Below is a small trained network, with its code and all its weights. Each question gives an input and a class and asks what happens when units are switched off, that is, made to give their printed mean instead of their output.

import numpy as np


def w(rows, s, z=0):
    codes = np.array(rows[::2]) - 128.0
    scale = np.full(codes.shape[1], s)
    scale[-1] = z or s
    return codes * scale


def f(y):
    return np.maximum(y, 0)


def log_softmax(a):
    a = a - a.max(-1, keepdims=True)
    return a - np.log(np.exp(a).sum(-1, keepdims=True))


def net(x, mask):
    res = np.array(x, float).reshape(1, 8) / 4 @ E
    y = f(res @ A[0][:, :-1].T + A[0][:, -1])
    res = res + np.where(mask, y, B[0][:, -1]) @ B[0][:, :-1]
    return log_softmax(res[-1] @ U[:, :-1].T + U[:, -1])


A, B = {}, {}
E = w([
[49,136,127,47,158,98,141,36,130,236,68,149],'x0',
[64,49,187,166,171,111,149,164,186,196,167,75],'x1',
[168,159,39,116,207,201,106,168,175,183,137,57],'x2',
[39,167,140,75,153,154,119,143,105,60,174,90],'x3',
[172,163,255,68,181,163,185,158,199,145,95,179],'x4',
[132,139,94,147,192,103,159,137,104,127,177,156],'x5',
[146,45,21,70,122,107,247,140,155,20,70,87],'x6',
[149,152,171,122,73,144,151,77,162,129,125,78],'x7',
],0.0079)
A[0] = w([
[162,157,82,123,139,137,134,126,98,86,85,158,203],'n1',
[139,132,141,110,153,114,184,139,166,77,103,130,133],'n2',
[141,122,150,94,69,124,104,126,140,117,103,72,253],'n3',
[127,181,98,129,163,186,116,126,142,128,124,102,111],'n4',
[104,116,157,128,140,46,127,106,117,102,174,153,183],'n5',
[141,128,124,123,184,172,129,147,99,143,138,76,187],'n6',
[124,80,112,66,141,116,144,79,118,139,95,107,114],'n7',
[78,98,89,126,141,105,84,152,102,110,143,105,157],'n8',
[150,140,109,151,133,113,167,213,109,132,165,141,231],'n9',
[110,127,131,111,139,112,125,61,124,162,107,115,35],'n10',
[136,84,82,113,98,138,196,135,159,103,111,121,35],'n11',
[190,91,124,143,125,127,180,127,127,129,104,119,159],'n12',
[217,102,165,175,99,186,119,163,122,91,139,85,97],'n13',
[119,158,79,160,111,97,121,105,95,121,127,123,122],'n14',
[140,166,74,128,162,176,134,127,168,170,143,107,33],'n15',
[144,109,142,166,91,150,117,149,139,62,176,153,62],'n16',
[170,146,177,90,189,151,143,147,180,126,110,176,77],'n17',
[184,87,78,160,74,109,127,133,135,181,131,155,170],'n18',
[103,5,153,186,200,94,123,183,170,183,119,115,138],'n19',
[165,87,139,161,104,170,90,187,136,69,159,106,47],'n20',
[159,140,96,141,169,182,92,132,190,122,112,109,30],'n21',
[96,129,121,105,145,128,124,58,146,143,111,127,31],'n22',
[76,72,155,166,110,128,165,153,176,163,175,83,54],'n23',
[106,115,110,87,148,141,118,79,105,179,90,96,35],'n24',
[132,194,101,113,128,139,136,150,93,113,129,168,207],'n25',
[66,169,146,83,135,151,126,117,95,70,185,87,89],'n26',
[111,126,180,149,70,81,121,68,79,64,116,157,120],'n27',
[154,125,139,187,121,172,127,149,131,99,147,108,38],'n28',
[173,182,90,153,112,103,112,115,156,122,77,179,92],'n29',
[110,167,109,119,87,164,144,95,151,152,102,143,168],'n30',
[152,189,212,181,155,114,44,132,107,127,128,152,68],'n31',
[115,119,200,132,145,61,132,124,131,85,73,127,37],'n32',
[138,203,162,186,134,154,111,84,122,189,158,137,94],'n33',
[151,159,147,104,149,204,171,142,149,146,119,140,76],'n34',
[186,162,163,85,141,126,133,149,128,124,134,124,105],'n35',
[93,144,66,154,93,162,140,114,113,157,186,100,133],'n36',
[134,121,112,121,143,187,96,127,156,141,120,67,166],'n37',
[190,87,133,156,109,119,146,114,114,180,100,112,208],'n38',
[160,153,83,95,139,166,94,126,128,145,112,130,119],'n39',
[122,109,158,96,169,140,123,188,125,119,103,217,127],'n40',
[92,160,78,169,68,125,133,89,112,145,138,96,63],'n41',
[106,131,164,143,101,118,156,100,174,140,158,51,200],'n42',
[119,120,185,165,144,92,154,128,125,88,107,162,98],'n43',
[102,175,108,120,74,136,62,191,140,161,92,155,200],'n44',
[116,96,89,145,113,128,108,124,74,148,133,100,54],'n45',
[54,160,129,72,118,144,119,160,117,68,127,75,208],'n46',
[169,167,106,116,102,167,96,78,134,111,104,159,163],'n47',
[97,106,108,118,177,121,122,116,106,159,97,171,173],'n48',
],0.011,0.0063)
B[0] = w([
[117,116,170,176,145,98,156,168,99,114,201,114,221],'n1',
[82,75,82,154,80,168,130,161,161,128,172,98,200],'n2',
[160,131,114,114,180,35,104,152,187,168,220,56,217],'n3',
[134,96,149,173,124,127,67,154,159,105,76,121,183],'n4',
[147,124,81,139,158,74,63,150,201,72,84,84,198],'n5',
[135,120,116,93,167,90,107,118,168,92,74,136,203],'n6',
[67,170,117,188,111,99,149,148,154,183,172,155,204],'n7',
[147,112,140,84,106,156,96,93,165,133,165,82,208],'n8',
[100,185,119,55,156,68,102,106,193,148,193,153,221],'n9',
[24,186,116,111,96,90,186,98,94,163,120,216,168],'n10',
[70,62,86,194,39,168,166,233,122,171,123,140,204],'n11',
[108,92,136,195,158,119,143,160,183,181,156,136,206],'n12',
[81,202,103,94,126,93,182,80,133,179,133,184,213],'n13',
[167,126,125,100,82,173,95,116,106,128,151,80,186],'n14',
[123,124,81,179,77,57,106,145,154,27,13,173,179],'n15',
[77,182,125,84,106,89,159,70,139,172,95,184,184],'n16',
[138,103,63,80,57,200,81,59,97,159,159,94,223],'n17',
[170,72,181,72,184,204,85,52,168,165,137,152,217],'n18',
[191,148,199,139,140,120,185,161,20,48,168,117,253],'n19',
[28,212,142,91,93,126,164,67,116,154,112,203,196],'n20',
[150,159,79,142,127,91,112,97,121,54,19,157,171],'n21',
[87,172,153,130,71,112,155,92,103,134,116,250,164],'n22',
[133,168,163,188,122,166,209,165,1,82,79,100,194],'n23',
[92,181,125,107,99,102,144,69,124,128,118,188,181],'n24',
[154,164,192,119,174,110,209,155,81,68,189,82,203],'n25',
[114,67,203,165,196,220,125,79,133,144,68,203,193],'n26',
[189,107,78,154,140,49,81,138,121,67,41,124,223],'n27',
[100,215,114,96,91,128,142,89,114,154,93,191,166],'n28',
[141,123,207,177,182,161,153,115,63,74,120,139,185],'n29',
[131,157,144,91,147,97,144,140,107,141,170,135,190],'n30',
[79,82,89,182,115,169,146,184,163,124,154,138,242],'n31',
[167,137,85,164,82,110,88,111,102,103,74,109,168],'n32',
[49,58,63,182,105,139,181,233,195,115,147,124,229],'n33',
[177,126,92,70,54,184,51,88,104,114,113,78,190],'n34',
[159,149,139,70,89,166,69,86,82,157,147,84,180],'n35',
[163,122,133,116,90,174,82,97,120,154,122,82,198],'n36',
[136,124,110,126,146,52,90,159,123,52,80,120,200],'n37',
[171,54,187,97,176,174,119,72,222,141,117,167,219],'n38',
[136,156,141,192,152,35,98,119,107,62,75,135,182],'n39',
[127,123,112,83,80,150,80,75,128,120,165,46,199],'n40',
[161,113,104,112,72,195,101,69,94,148,133,91,183],'n41',
[194,146,205,99,149,67,160,129,125,103,193,68,211],'n42',
[166,97,96,114,103,70,56,69,137,95,56,129,179],'n43',
[91,91,101,119,164,102,176,184,150,150,168,90,206],'n44',
[78,126,87,115,42,165,113,82,93,123,118,56,174],'n45',
[165,76,186,145,208,182,134,120,194,165,150,198,226],'n46',
[179,146,189,163,168,134,213,178,54,104,183,95,201],'n47',
[101,181,146,58,115,54,154,96,159,167,164,160,201],'n48',
],0.0067,0.011)
U = w([
[54,204,137,109,63,93,157,80,104,160,109,206,32],'0',
[150,108,97,170,95,63,72,121,116,63,8,129,35],'1',
[147,144,203,161,114,144,182,149,17,82,146,102,63],'2',
[131,110,110,95,13,205,65,76,90,146,141,55,50],'3',
[56,70,71,195,82,157,155,202,161,154,154,137,31],'4',
[149,67,202,136,192,187,107,77,167,160,104,185,152],'5',
[132,134,149,102,140,70,113,125,158,135,185,97,240],'6',
[136,132,132,108,149,71,111,128,155,144,176,97,254],'7',
],0.011,0.0076)

Each question gives the input, the list of numbers given to net, and the class t.
The units are the neurons (one row each of A and B). Each row of codes is followed by its name. A weight is (code - 128) times the scale printed after its matrix; where a second scale follows, it is the last column's (A, B and U).
mask holds one flag per neuron, in row order. A switched-off neuron (its flag False) gives its mean, the last column of its row in B, instead of its output. The means were averaged over made-up inputs and are rounded, as every weight is.
A unit's drop is (log p(t) with every unit on - log p(t) with that unit switched off) / (log p(t) with every unit on - log p(t) with every unit switched off).
The circuit of an input: a set's keep is (log p(t) with only the set's units on - log p(t) with every unit switched off) / (log p(t) with every unit on - log p(t) with every unit switched off). Starting from the 12 units with the biggest drops (on a tie, the unit counted first), units are removed one at a time, each time the one whose removal leaves the highest keep (on an exact tie, the one counted first), for as long as the keep stays at least 0.8.
units of the circuit, in order: the units of the circuit, biggest drop first
unit that matters most: the unit with the biggest drop
top k neurons: the k neurons with the biggest drops, biggest first
drop of u: that unit's drop, to one decimal
input [5,0,-3,7,-1,3,7,7], class 4: units of the circuit, in order : (n11 n2)
input [8,4,-2,-8,-4,-3,0,-3], class 0: unit that matters most : n10
input [-5,-5,-4,-7,5,-6,6,-8], class 6: units of the circuit, in order : (n1 n9)
input [7,-8,4,1,-8,6,3,7], class 2: units of the circuit, in order : (n47 n25)
input [4,-6,-5,3,-1,-8,-8,-6], class 4: units of the circuit, in order : (n31 n33)
input [-3,0,5,1,7,1,-2,-6], class 3: top 2 neurons : (n17 n34)
input [-1,6,-1,-4,4,4,3,4], class 2: top 2 neurons : (n19 n23)
input [7,4,-2,0,8,-3,-8,2], class 3: top 3 neurons : (n17 n34 n40)
input [-8,-3,5,-3,5,2,-7,-3], class 0: units of the circuit, in order : (n13 n20)
input [0,-7,0,-7,-7,6,6,-7], class 2: top 3 neurons : (n1 n29 n25)
input [6,2,-8,-8,5,2,3,8], class 1: top 3 neurons : (n27 n32 n43)
input [-5,1,-5,-7,1,2,0,-7], class 5: top 3 neurons : (n18 n38 n3)
input [6,8,7,8,6,1,6,3], class 2: top 3 neurons : (n23 n19 n42)
input [-2,-2,-8,-6,2,5,-7,8], class 1: units of the circuit, in order : (n27)
input [7,-5,7,8,-7,0,4,-4], class 5: top 2 neurons : (n46 n26)
input [0,-2,7,-4,-3,-5,1,4], class 1: top 2 neurons : (n15 n21)
input [4,6,7,-3,-2,-4,-5,4], class 1: top 2 neurons : (n15 n37)
input [2,-7,3,-5,7,6,1,4], class 2: top 2 neurons : (n47 n29)
input [8,0,6,8,-3,0,-7,-3], class 0: top 4 neurons : (n24 n10 n48 n22)
input [3,-1,6,1,-4,-5,7,-5], class 4: units of the circuit, in order : (n11)
input [6,-4,7,-4,2,-5,-4,3], class 1: top 2 neurons : (n15 n39)
input [-2,-3,0,4,1,1,6,-5], class 4: top 2 neurons : (n11 n2)
input [2,2,2,-8,-6,3,-1,7], class 5: drop of n18 : 0.4
input [8,6,1,-2,5,6,7,6], class 0: drop of n22 : 0.1
input [-4,4,-1,-8,-7,3,1,5], class 5: drop of n30 : 0.0
input [-4,-1,-4,4,-8,4,-7,-1], class 3: drop of n8 : 0.1
input [8,-1,7,-4,-3,-5,7,6], class 0: unit that matters most : n24
